Here is a tiny trained network, its code and every weight. The questions are about switching its units off for an input and a target symbol, where a switched-off unit gives its printed mean instead of its output.

import numpy as np


def w(rows, s, z=0):
    codes = np.array(rows[::2]) - 128.0
    scale = np.full(codes.shape[1], s)
    scale[-1] = z or s
    return codes * scale


def f(y):
    return np.maximum(y, 0)


def softmax(a):
    e = np.exp(a - a.max(-1, keepdims=True))
    return e / e.sum(-1, keepdims=True)


def log_softmax(a):
    a = a - a.max(-1, keepdims=True)
    return a - np.log(np.exp(a).sum(-1, keepdims=True))


def net(x, mask):
    ids = ['ΔΦΨαβλμπτ'.index(c) for c in x.split()]
    T = len(ids)
    res = E[ids] + P[:T]
    u = 0
    for l in range(2):
        q, k, v = (res @ M[l].T for M in (Q, K, V))
        z = softmax(np.where(np.tri(T) > 0, q @ k.T / 3**0.5, -1e9)) @ v
        res = res + np.where(mask[u], z, O[l][:, -1]) @ O[l][:, :-1]
        u += 1
        y = f(res @ A[l][:, :-1].T + A[l][:, -1])
        res = res + np.where(mask[u : u + 4], y, B[l][:, -1]) @ B[l][:, :-1]
        u += 4
    return log_softmax(res[-1] @ U[:, :-1].T + U[:, -1])


Q, K, V, O, A, B = {}, {}, {}, {}, {}, {}
E = w([
[131,104,9,209,111],'Δ',
[123,140,170,189,106],'Φ',
[156,119,138,201,103],'Ψ',
[122,79,68,168,158],'α',
[116,210,193,31,118],'β',
[35,216,190,123,101],'λ',
[102,221,46,47,85],'μ',
[211,84,80,120,135],'π',
[196,96,112,93,152],'τ',
],0.014)
P = w([
[188,69,194,135,66],'0',
[174,197,179,150,255],'1',
[112,17,118,19,142],'2',
[146,218,157,179,207],'3',
[65,72,142,35,105],'4',
[118,220,117,178,203],'5',
[46,91,184,79,66],'6',
[142,198,93,167,193],'7',
[66,88,167,62,69],'8',
[151,223,157,150,161],'9',
],0.0082)
Q[0] = w([
[2,180,18,138,143],'L0H1',
[127,90,195,165,100],'L0H1',
[79,121,25,137,118],'L0H1',
],0.0061)
K[0] = w([
[150,50,116,63,26],'L0H1',
[171,139,120,34,252],'L0H1',
[21,5,192,23,61],'L0H1',
],0.0038)
V[0] = w([
[176,193,86,121,134],'L0H1',
[165,135,79,149,4],'L0H1',
[147,181,118,177,185],'L0H1',
],0.014)
O[0] = w([
[148,80,37,87,206,189],'L0H1',
[252,2,103,151,170,11],'L0H1',
[56,154,29,173,84,200],'L0H1',
],0.0091,0.0012)
A[0] = w([
[236,178,122,158,134,103],'L0N1',
[135,105,138,215,79,201],'L0N2',
[167,128,140,133,4,142],'L0N3',
[55,91,168,101,90,253],'L0N4',
],0.013,0.0034)
B[0] = w([
[104,93,130,233,178,199],'L0N1',
[131,137,96,9,179,212],'L0N2',
[95,96,172,125,160,177],'L0N3',
[204,81,55,79,160,254],'L0N4',
],0.011,0.0068)
Q[1] = w([
[52,197,227,240,161],'L1H1',
[29,32,117,143,108],'L1H1',
[150,255,58,250,94],'L1H1',
],0.0066)
K[1] = w([
[64,153,111,134,170],'L1H1',
[139,114,180,154,101],'L1H1',
[5,129,51,163,2],'L1H1',
],0.0099)
V[1] = w([
[72,73,201,52,81],'L1H1',
[146,157,249,188,187],'L1H1',
[186,147,161,120,62],'L1H1',
],0.018)
O[1] = w([
[15,140,174,209,32,88],'L1H1',
[150,158,8,182,26,198],'L1H1',
[243,114,187,102,38,6],'L1H1',
],0.012,0.014)
A[1] = w([
[38,139,83,46,126,252],'L1N1',
[189,103,77,79,225,191],'L1N2',
[214,128,198,132,1,144],'L1N3',
[150,181,108,216,25,110],'L1N4',
],0.0075,0.004)
B[1] = w([
[173,31,169,250,157,203],'L1N1',
[101,174,205,119,23,253],'L1N2',
[48,52,5,174,168,153],'L1N3',
[197,186,203,2,198,190],'L1N4',
],0.008,0.035)
U = w([
[83,255,143,146,131,165],'Δ',
[122,149,154,92,178,223],'Φ',
[164,108,171,108,88,137],'Ψ',
[141,143,145,147,82,112],'α',
[77,133,106,51,138,101],'β',
[113,149,101,111,177,2],'λ',
[171,120,132,97,152,89],'μ',
[73,154,154,117,63,90],'π',
[146,61,141,117,121,197],'τ',
],0.0094,0.004)

Each question gives the input, a string of symbols that net reads in full, and the target symbol t.
The units are the heads (3 rows each of Q, K, V and O) and the neurons (one row each of A and B). Each row of codes is followed by its name. A weight is (code - 128) times the scale printed after its matrix; where a second scale follows, it is the last column's (O, A, B and U).
mask holds one flag per unit, layer by layer, with each layer's heads first. A switched-off unit (its flag False) gives its mean, the last column of its rows in O or B, instead of its output. The means were averaged over made-up inputs and are rounded, as every weight is.
A unit's drop is (log p(t) with every unit on - log p(t) with that unit switched off) / (log p(t) with every unit on - log p(t) with every unit switched off).
The circuit of an input: a set's keep is (log p(t) with only the set's units on - log p(t) with every unit switched off) / (log p(t) with every unit on - log p(t) with every unit switched off). Starting from all 10 units, units are removed one at a time, each time the one whose removal leaves the highest keep (on an exact tie, the one counted first), for as long as the keep stays at least 0.8.
units of the circuit, in order: the units of the circuit, biggest drop first
top k neurons: the k neurons with the biggest drops, biggest first
top k neurons in layer l: the k neurons of layer l with the biggest drops, biggest first
input β Δ Δ π, target Δ: top 2 neurons : L1N2, L0N4
input τ β β λ β β, target Φ: top 2 neurons : L0N4, L1N2
input Δ Ψ τ, target Φ: top 3 neurons : L0N2, L1N2, L1N1
input τ π α β Φ Δ Φ, target μ: top 2 neurons in layer 1 : L1N4, L1N2
input λ Ψ λ, target π: units of the circuit, in order : L0H1, L1H1
input α λ β τ β β μ λ α, target τ: units of the circuit, in order : L1N2, L1N4, L1H1, L0H1
input λ Δ α μ Φ Δ β, target π: units of the circuit, in order : L0H1, L1H1, L0N3
input Φ β α π, target Δ: units of the circuit, in order : L1N1, L0N4
input α β π λ λ, target τ: top neuron : L1N2
input β Φ Φ β Ψ μ β β Φ, target β: top 4 neurons : L1N4, L1N3, L1N2, L1N1
input β λ β μ β τ Φ β β, target β: top 2 neurons : L1N3, L1N4
input Φ β Φ, target Δ: top 2 neurons : L0N3, L0N2
input π τ β α τ Ψ β β, target Φ: top 2 neurons in layer 0 : L0N1, L0N4
input α β Ψ Ψ α, target τ: top neuron in layer 0 : L0N2
input Δ λ π, target Φ: top 2 neurons in layer 1 : L1N1, L1N2
input μ μ Δ Δ Ψ β Δ, target Ψ: top 2 neurons : L1N2, L0N2
input Δ β Δ Ψ μ Δ β μ Ψ, target Φ: units of the circuit, in order : L1H1, L0H1
input Δ β β λ α τ Φ α α, target Φ: units of the circuit, in order : L1H1, L0H1
input Ψ π Δ μ Ψ Ψ λ α μ, target λ: top 3 neurons in layer 1 : L1N2, L1N1, L1N4
input Δ λ Ψ λ τ, target Φ: units of the circuit, in order : L1H1
input β μ μ β Ψ μ α, target β: top 3 neurons in layer 0 : L0N2, L0N3, L0N1
input μ λ λ Δ λ, target Ψ: top 2 neurons : L1N2, L0N4
input π Δ μ λ β, target α: top 2 neurons : L1N2, L0N1
